[-4.31 -6.86 -7.08 -4.63] : z_375
[-3.75 -6.99 -8.37 -6.95] : z_414
[-2.24 -5.57 -7.62 -6.85] : z_253
[-1.87 -4.85 -6.86 -6.44] : z_876
[-2.24 -5.57  1.73  2.09] : z_629
[ 1.06 -0.61  0.36  3.56] : z_832
[-1.62 -4.13 -7.02 -7.99] : z_41
at: [0.36 3.56]
z_832, 2
at: [ 1.06 -0.61  0.36]
z_832, 0

[-2.43  3.10 -1.52 -1.58 -5.84  2.03 -4.42 -1.97  1.29  2.39]  z_258
[-2.96  2.91 -4.70 -1.76 -6.76  2.45 -1.06 -5.28 -0.43  2.37]  z_393
[-3.33  1.06 -3.67 -4.86 -2.97  4.18 -0.83 -2.95 -2.71  1.27]  z_270
[-6.76  2.42  2.27  2.58 -4.46  4.40 -3.73 -0.43  1.37  1.42]  z_557
[-1.70  0.47 -4.61 -2.16 -3.47  6.45 -3.93 -2.48 -1.20  0.96]  z_555
[-2.72  3.53 -4.45 -3.75 -3.62  4.30 -2.48 -2.87  2.17  0.17]  z_834
[-1.54  5.56 -5.35 -2.61 -2.91  6.72 -1.81 -2.68  1.60  0.04]  z_453
asked: [-6.76  2.45]
z_393
at: [-4.45 -3.75]
z_834, 2
at: [-3.93 -2.48 -1.20]
z_555, 6

[ 4.01  1.13 -0.36 -2.49 -4.27 -2.68 -4.67 -1.44 -3.14 -4.02  1.62 -3.20
 -3.10 -4.24 -3.27 -4.31 -4.32  1.87 -2.24 -2.57 -2.88  4.24 -4.37 -2.66
  0.85] : z_201
[-1.74 -5.34 -0.62 -0.90 -2.89 -5.26 -3.76 -1.17 -1.66 -0.42 -2.16 -3.95
 -4.40 -2.60 -1.21 -4.43 -5.95  3.98  1.13 -0.36 -5.32  5.15 -5.65 -3.14
  2.90] : z_776
[-1.09 -0.89  0.67 -1.59 -1.26 -2.94  0.42 -2.37 -2.19 -1.71 -3.52 -1.91
 -1.46 -1.74 -5.34 -0.60 -0.90 -2.89 -5.32 -3.76 -1.17 -1.66 -0.42 -2.16
 -3.81] : z_636
[-1.09 -0.89  0.67 -1.59 -1.26 -2.94  0.42 -2.37 -2.19 -1.71 -3.52 -1.91
 -1.46 -1.74 -5.34 -0.60 -0.90 -2.89 -5.26 -3.76 -1.17 -1.66 -0.42 -2.16
 -3.81] : z_899
asked: [ 3.98  1.13 -0.36]
z_776
asked: [-1.74 -5.34 -0.60 -0.90 -2.89 -5.26 -3.76 -1.17 -1.66 -0.42 -2.16]
z_899
at: [-4.32  1.87]
z_201, 16
asked: [-1.09 -0.89  0.67 -1.59 -1.26 -2.94  0.42 -2.37 -2.19 -1.71 -3.52 -1.91
 -1.46 -1.74 -5.34 -0.60 -0.90 -2.89 -5.26 -3.76 -1.17 -1.66 -0.42 -2.16
 -3.81]
z_899
asked: [-3.10 -4.24 -3.27 -4.31]
z_201

[-6.89 -0.12 -4.45  6.33  3.45] -> z_799
[ 0.62 -2.82 -0.74  4.20 -3.07] -> z_40
[ 4.14 -6.41 -4.27  0.31 -8.25] -> z_320
[ 0.62 -2.82 -6.34  4.20 -3.07] -> z_33
[-6.84  1.23 -0.74  6.74  5.61] -> z_420
[-4.46  6.33  2.93  8.23 -5.65] -> z_885
[-0.12 -4.46  6.33 -6.39  6.80] -> z_224
at: [-4.45  6.33]
z_799, 2
asked: [-0.12 -4.45  6.33]
z_799
at: [-0.12 -4.45  6.33  3.45]
z_799, 1

